Below are the code and all the weights of a small trained network. Each question names an input and a target symbol and asks about switching units off, where a switched-off unit gives its printed mean instead of its output.

import numpy as np


def w(rows, s, z=0):
    codes = np.array(rows[::2]) - 128.0
    scale = np.full(codes.shape[1], s)
    scale[-1] = z or s
    return codes * scale


def norm(h):
    return h / np.sqrt((h * h).mean(-1, keepdims=True) + 1e-5)


def f(y):
    return np.maximum(y, 0)


def softmax(a):
    e = np.exp(a - a.max(-1, keepdims=True))
    return e / e.sum(-1, keepdims=True)


def log_softmax(a):
    a = a - a.max(-1, keepdims=True)
    return a - np.log(np.exp(a).sum(-1, keepdims=True))


def net(x, mask):
    ids = ['αβγζηφ'.index(c) for c in x.split()]
    T = len(ids)
    res = E[ids] + P[:T]
    r = norm(res)
    for j in range(3):
        rows = slice(3 * j, 3 * j + 3)
        q, k, v = (r @ M[0][rows].T for M in (Q, K, V))
        z = softmax(np.where(np.tri(T) > 0, q @ k.T / 3**0.5, -1e9)) @ v
        o = O[0][rows]
        res = res + np.where(mask[j], z, o[:, -1]) @ o[:, :-1]
    y = f(norm(res) @ A[0][:, :-1].T + A[0][:, -1])
    res = res + np.where(mask[3:15], y, B[0][:, -1]) @ B[0][:, :-1]
    return log_softmax(norm(res)[-1] @ U[:, :-1].T + U[:, -1])


Q, K, V, O, A, B = {}, {}, {}, {}, {}, {}
E = w([
[103,183,121,183,166,191,131,118,208,47,102,57],'α',
[137,124,178,254,97,110,150,119,168,19,117,88],'β',
[86,60,148,237,80,170,128,80,189,93,108,165],'γ',
[23,197,140,103,112,119,101,5,131,96,187,89],'ζ',
[111,133,150,132,210,147,221,61,76,52,144,213],'η',
[146,93,85,158,161,73,129,141,144,168,169,109],'φ',
],0.0093)
P = w([
[124,159,162,59,97,89,48,174,136,166,89,139],'0',
[126,142,131,151,194,146,108,202,206,125,143,254],'1',
[205,179,103,110,94,176,173,177,185,130,216,221],'2',
[202,156,47,152,135,114,147,95,179,105,143,219],'3',
[244,130,69,96,120,160,156,104,147,89,240,147],'4',
[162,136,47,174,147,133,169,68,134,110,172,167],'5',
[193,123,60,117,105,195,199,80,95,109,233,102],'6',
[162,118,71,192,209,144,191,27,125,107,161,94],'7',
[180,90,94,139,123,206,220,55,66,112,175,63],'8',
[106,126,54,203,195,161,207,46,62,105,96,81],'9',
[130,108,94,185,165,205,220,51,44,132,113,49],'10',
[122,125,112,221,217,191,200,48,63,180,56,52],'11',
],0.0075)
Q[0] = w([
[117,95,170,46,74,98,61,187,88,172,80,97],'H1',
[146,145,111,134,122,158,161,148,148,114,134,154],'H1',
[84,126,130,77,93,111,107,118,115,128,133,99],'H1',
[189,112,82,172,149,148,173,66,105,113,158,104],'H2',
[119,122,176,105,126,107,112,194,155,125,115,169],'H2',
[80,155,218,40,72,124,54,156,82,153,114,106],'H2',
[97,184,90,169,182,57,106,78,173,128,110,172],'H3',
[233,119,75,26,113,66,101,199,145,133,167,212],'H3',
[137,106,32,185,114,162,175,88,145,66,244,116],'H3',
],0.011)
K[0] = w([
[171,78,82,205,164,192,168,254,170,123,132,145],'H1',
[89,140,56,134,92,121,114,118,134,133,159,113],'H1',
[173,100,130,139,193,161,179,178,54,83,117,194],'H1',
[94,145,170,117,86,100,42,114,125,187,91,70],'H2',
[124,147,96,107,168,162,161,121,109,87,179,169],'H2',
[198,90,93,153,178,166,194,166,151,102,142,150],'H2',
[137,86,74,230,193,102,163,118,127,154,81,145],'H3',
[162,162,145,87,87,108,99,169,225,140,182,191],'H3',
[178,99,63,115,165,123,187,95,76,184,196,88],'H3',
],0.0089)
V[0] = w([
[153,34,104,191,73,73,128,111,156,105,140,125],'H1',
[153,164,149,178,163,161,181,114,116,2,125,131],'H1',
[149,133,162,62,200,116,219,71,38,107,160,222],'H1',
[150,164,117,121,109,219,92,110,209,85,92,104],'H2',
[192,166,106,138,93,62,99,169,170,127,152,29],'H2',
[147,88,209,174,34,149,107,145,101,115,126,180],'H2',
[103,194,163,148,51,183,84,87,188,62,101,102],'H3',
[124,167,158,100,152,154,153,141,54,56,99,217],'H3',
[148,93,183,80,158,143,174,68,32,121,112,172],'H3',
],0.007)
O[0] = w([
[48,45,190,161,134,209,55,147,54,144,172,114,41],'H1',
[137,106,228,166,227,129,67,216,219,40,101,194,168],'H1',
[190,109,123,170,135,206,118,141,203,56,193,175,220],'H1',
[70,117,187,84,114,75,159,140,210,187,128,86,177],'H2',
[74,255,206,139,58,105,19,113,129,94,108,150,110],'H2',
[93,50,183,120,146,111,121,147,21,162,201,91,95],'H2',
[125,127,133,184,146,180,80,17,58,107,157,140,80],'H3',
[190,67,42,144,219,178,79,203,136,145,178,119,251],'H3',
[155,150,55,110,141,148,121,159,162,111,165,136,254],'H3',
],0.0064,0.009)
A[0] = w([
[156,105,128,196,141,143,119,51,131,98,132,126,140],'N1',
[90,115,203,121,155,138,42,171,98,98,140,127,68],'N2',
[144,136,105,81,141,74,99,183,118,197,109,117,91],'N3',
[154,130,88,126,147,132,106,124,155,128,144,87,144],'N4',
[158,131,141,113,106,100,161,201,158,113,95,156,97],'N5',
[127,62,156,113,114,159,152,110,99,148,150,125,120],'N6',
[130,152,77,127,118,112,103,123,136,149,183,118,109],'N7',
[175,69,150,125,134,117,166,127,105,193,162,69,140],'N8',
[133,163,58,57,55,130,77,144,2,115,75,133,4],'N9',
[111,130,184,80,87,115,89,112,68,210,51,106,55],'N10',
[118,134,134,82,110,135,91,113,107,125,158,75,119],'N11',
[179,142,126,92,84,99,153,98,104,113,141,158,129],'N12',
],0.01,0.0048)
B[0] = w([
[165,153,155,182,63,179,117,139,71,190,126,93,212],'N1',
[202,127,131,123,90,43,251,206,107,207,139,156,145],'N2',
[69,165,188,150,79,157,43,49,99,117,124,113,151],'N3',
[178,57,128,145,81,145,194,168,137,119,120,125,253],'N4',
[80,117,174,125,185,131,96,103,169,38,119,134,201],'N5',
[97,182,124,108,91,162,85,69,155,60,60,69,142],'N6',
[154,80,70,132,106,92,173,156,105,111,132,119,190],'N7',
[83,122,110,127,134,159,35,31,168,73,103,132,157],'N8',
[179,205,222,246,182,194,1,59,110,107,161,198,146],'N9',
[187,56,32,108,191,193,162,210,161,61,187,154,155],'N10',
[141,132,131,167,190,166,95,190,145,122,147,182,144],'N11',
[73,140,105,101,99,100,94,121,161,179,104,94,166],'N12',
],0.0077,0.0075)
U = w([
[27,205,204,83,125,70,167,128,198,75,54,130,88],'α',
[115,132,237,149,95,73,195,239,9,159,149,116,188],'β',
[14,35,141,126,134,164,106,119,44,76,139,57,2],'γ',
[139,157,70,108,31,87,228,102,76,188,97,64,170],'ζ',
[210,95,87,170,144,155,187,187,172,70,128,154,117],'η',
[148,254,176,216,85,175,106,49,51,135,138,174,33],'φ',
],0.0044,0.00038)

Each question gives the input, a string of symbols that net reads in full, and the target symbol t.
The units are the heads (3 rows each of Q, K, V and O) and the neurons (one row each of A and B). Each row of codes is followed by its name. A weight is (code - 128) times the scale printed after its matrix; where a second scale follows, it is the last column's (O, A, B and U).
mask holds one flag per unit, heads first, then neurons. A switched-off unit (its flag False) gives its mean, the last column of its rows in O or B, instead of its output. The means were averaged over made-up inputs and are rounded, as every weight is.
A unit's drop is (log p(t) with every unit on - log p(t) with that unit switched off) / (log p(t) with every unit on - log p(t) with every unit switched off).
The circuit of an input: a set's keep is (log p(t) with only the set's units on - log p(t) with every unit switched off) / (log p(t) with every unit on - log p(t) with every unit switched off). Starting from the 12 units with the biggest drops (on a tie, the unit counted first), units are removed one at a time, each time the one whose removal leaves the highest keep (on an exact tie, the one counted first), for as long as the keep stays at least 0.8.
units of the circuit, in order: the units of the circuit, biggest drop first
unit that matters most: the unit with the biggest drop
k most important neurons: the k neurons with the biggest drops, biggest first
heads that matter: for each layer, one digit per head in row order, 1 if its drop is at least 0.15 and else 0, layers parted by /
input α η η, target α: units of the circuit, in order => (H1, H2)
input γ η η γ η φ η η η φ, target γ: units of the circuit, in order => (H1, N8)
input β φ φ, target β: most important neuron => (N2)
input α α η α β φ ζ γ, target α: units of the circuit, in order => (H3, H2)
input φ η φ η ζ ζ ζ, target φ: units of the circuit, in order => (H3, H2)
input γ α α ζ η η ζ γ, target γ: units of the circuit, in order => (H2, N8)
input γ ζ η ζ ζ α, target φ: heads that matter => 001
input η ζ φ, target α: units of the circuit, in order => (H3, N5)
input α ζ γ η η ζ γ η γ α α η, target α: heads that matter => 010
input α γ η ζ η γ α η φ, target α: units of the circuit, in order => (H3, H2)
input α η η η α, target α: units of the circuit, in order => (H2, H1)
input φ η α, target φ: heads that matter => 110
input φ η φ γ η γ α η β η, target φ: heads that matter => 110
input γ α ζ η η γ φ, target γ: heads that matter => 010
input ζ ζ φ η γ β β, target ζ: units of the circuit, in order => (H1, H3)
input ζ φ η ζ η η α, target ζ: heads that matter => 100
input β η η α β φ ζ, target α: units of the circuit, in order => (H3)
input ζ φ γ, target α: heads that matter => 001
input α η η φ α φ ζ α η η γ ζ, target α: heads that matter => 010
input η β β γ ζ γ ζ ζ, target φ: heads that matter => 001
input φ α η, target φ: unit that matters most => N9
input ζ β β ζ β, target ζ: units of the circuit, in order => (H1, N12)
input α η α, target α: units of the circuit, in order => (H1, H2)
input β ζ α η γ η η η η γ η ζ, target β: heads that matter => 010
input γ α α, target γ: heads that matter => 110
input γ η η η η α γ β η γ η γ, target γ: heads that matter => 100
input γ η η β α η ζ γ α ζ η, target γ: heads that matter => 010
